Below are the code and all the weights of a small trained network. Each question names an input and a target symbol and asks about switching units off, where a switched-off unit gives its printed mean instead of its output.

import numpy as np


def w(rows, s, z=0):
    codes = np.array(rows[::2]) - 128.0
    scale = np.full(codes.shape[1], s)
    scale[-1] = z or s
    return codes * scale


def norm(h):
    return h / np.sqrt((h * h).mean(-1, keepdims=True) + 1e-5)


def f(y):
    return np.maximum(y, 0)


def softmax(a):
    e = np.exp(a - a.max(-1, keepdims=True))
    return e / e.sum(-1, keepdims=True)


def log_softmax(a):
    a = a - a.max(-1, keepdims=True)
    return a - np.log(np.exp(a).sum(-1, keepdims=True))


def net(x, mask):
    ids = ['ΓΘΠΩδζμσ'.index(c) for c in x.split()]
    T = len(ids)
    res = E[ids] + P[:T]
    q, k, v = (norm(res) @ M[0].T for M in (Q, K, V))
    z = softmax(np.where(np.tri(T) > 0, q @ k.T / 2**0.5, -1e9)) @ v
    res = res + np.where(mask[0], z, O[0][:, -1]) @ O[0][:, :-1]
    y = f(norm(res) @ A[0][:, :-1].T + A[0][:, -1])
    res = res + np.where(mask[1:13], y, B[0][:, -1]) @ B[0][:, :-1]
    return log_softmax(norm(res)[-1] @ U[:, :-1].T + U[:, -1])


Q, K, V, O, A, B = {}, {}, {}, {}, {}, {}
E = w([
[254,110,176,86,78,169,190],'Γ',
[166,119,92,186,145,209,64],'Θ',
[166,107,105,179,99,210,183],'Π',
[168,73,142,24,50,139,110],'Ω',
[79,71,58,185,103,215,208],'δ',
[170,87,167,115,208,198,118],'ζ',
[142,113,59,185,127,194,224],'μ',
[225,121,143,110,73,172,141],'σ',
],0.012)
P = w([
[175,94,98,123,100,172,116],'0',
[79,98,153,173,60,55,78],'1',
[183,78,71,135,130,239,132],'2',
[78,139,175,153,101,70,97],'3',
[232,87,89,103,124,220,137],'4',
[85,188,188,140,106,80,113],'5',
[245,70,100,81,131,239,129],'6',
],0.012)
Q[0] = w([
[169,175,149,124,169,254,162],'head 1',
[219,75,104,123,33,224,197],'head 1',
],0.0076)
K[0] = w([
[102,196,191,158,154,125,120],'head 1',
[73,254,157,119,95,101,150],'head 1',
],0.016)
V[0] = w([
[107,187,103,175,15,151,209],'head 1',
[68,71,117,2,137,111,185],'head 1',
],0.0077)
O[0] = w([
[142,227,154,181,105,131,148,123],'head 1',
[173,166,157,84,97,253,134,5],'head 1',
],0.014,0.0033)
A[0] = w([
[139,217,163,157,97,140,162,13],'neuron 1',
[87,169,172,195,146,53,170,155],'neuron 2',
[169,106,157,151,213,148,135,107],'neuron 3',
[185,87,124,26,109,94,79,174],'neuron 4',
[85,139,202,172,94,68,144,162],'neuron 5',
[132,121,128,150,118,251,150,1],'neuron 6',
[100,89,201,177,86,158,64,173],'neuron 7',
[69,136,170,181,123,52,118,181],'neuron 8',
[131,229,136,90,100,188,124,201],'neuron 9',
[83,97,114,169,210,4,134,157],'neuron 10',
[86,89,124,140,92,60,95,88],'neuron 11',
[181,104,135,147,134,156,169,126],'neuron 12',
],0.011,0.0044)
B[0] = w([
[67,139,81,125,176,130,86,188],'neuron 1',
[154,119,116,3,94,99,57,206],'neuron 2',
[112,110,90,143,94,107,127,195],'neuron 3',
[113,141,107,159,157,108,135,254],'neuron 4',
[175,106,139,90,84,130,80,192],'neuron 5',
[151,131,184,98,123,115,138,173],'neuron 6',
[158,162,109,107,94,119,107,196],'neuron 7',
[132,151,179,58,79,136,80,200],'neuron 8',
[76,87,150,134,180,120,179,196],'neuron 9',
[114,155,164,110,131,109,177,220],'neuron 10',
[129,153,165,126,115,186,124,171],'neuron 11',
[134,147,128,157,113,113,102,189],'neuron 12',
],0.014,0.0088)
U = w([
[105,217,32,152,224,129,81,111],'Γ',
[157,10,20,143,164,114,110,127],'Θ',
[192,133,114,112,54,143,12,136],'Π',
[204,102,135,76,171,232,174,22],'Ω',
[189,139,58,254,76,8,129,4],'δ',
[68,157,144,213,176,185,132,226],'ζ',
[192,102,163,231,123,71,167,130],'μ',
[72,101,163,93,126,17,153,156],'σ',
],0.0081,0.0021)

Each question gives the input, a string of symbols that net reads in full, and the target symbol t.
The units are the heads (2 rows each of Q, K, V and O) and the neurons (one row each of A and B). Each row of codes is followed by its name. A weight is (code - 128) times the scale printed after its matrix; where a second scale follows, it is the last column's (O, A, B and U).
mask holds one flag per unit, heads first, then neurons. A switched-off unit (its flag False) gives its mean, the last column of its rows in O or B, instead of its output. The means were averaged over made-up inputs and are rounded, as every weight is.
A unit's drop is (log p(t) with every unit on - log p(t) with that unit switched off) / (log p(t) with every unit on - log p(t) with every unit switched off).
The circuit of an input: a set's keep is (log p(t) with only the set's units on - log p(t) with every unit switched off) / (log p(t) with every unit on - log p(t) with every unit switched off). Starting from the 12 units with the biggest drops (on a tie, the unit counted first), units are removed one at a time, each time the one whose removal leaves the highest keep (on an exact tie, the one counted first), for as long as the keep stays at least 0.8.
circuit, biggest first: the units of the circuit, biggest drop first
top k neurons: the k neurons with the biggest drops, biggest first
drop when u is switched off: that unit's drop, to one decimal
input Ω ζ ζ δ Θ, target ζ: circuit, biggest first : [head 1; neuron 9]
input Ω ζ μ Π ζ δ, target Π: circuit, biggest first : [neuron 5]
input Ω Ω σ Θ Θ, target σ: circuit, biggest first : [head 1; neuron 10]
input ζ μ δ, target Γ: circuit, biggest first : [head 1; neuron 1]
input Ω Θ μ Ω Π, target Ω: circuit, biggest first : [head 1; neuron 9]
input Θ μ Γ, target Γ: circuit, biggest first : [head 1; neuron 1]
input ζ σ Γ, target δ: circuit, biggest first : [head 1; neuron 8]
input ζ μ Ω, target Γ: circuit, biggest first : [neuron 1; head 1]
input ζ ζ Ω μ Ω, target Γ: circuit, biggest first : [neuron 1; head 1; neuron 9]
input ζ ζ δ ζ σ Θ σ, target σ: circuit, biggest first : [head 1; neuron 10]
input μ Ω Ω Ω δ ζ, target Π: top 2 neurons : [neuron 9; neuron 7]
input Ω μ μ, target Γ: top 2 neurons : [neuron 1; neuron 2]
input ζ ζ δ ζ ζ μ, target Π: top 2 neurons : [neuron 2; neuron 5]
input μ μ ζ μ σ Ω Θ, target Ω: top 2 neurons : [neuron 9; neuron 6]
input ζ ζ ζ μ σ, target Γ: top 2 neurons : [neuron 1; neuron 9]
input δ Θ Π δ ζ Γ Ω, target μ: top 2 neurons : [neuron 2; neuron 1]
input ζ Ω μ, target Ω: top 2 neurons : [neuron 6; neuron 4]
input ζ μ μ Π, target Π: top neuron : [neuron 5]
input ζ Γ Θ, target μ: top 2 neurons : [neuron 2; neuron 6]
input μ σ μ, target δ: drop when neuron 7 is switched off : 0.0
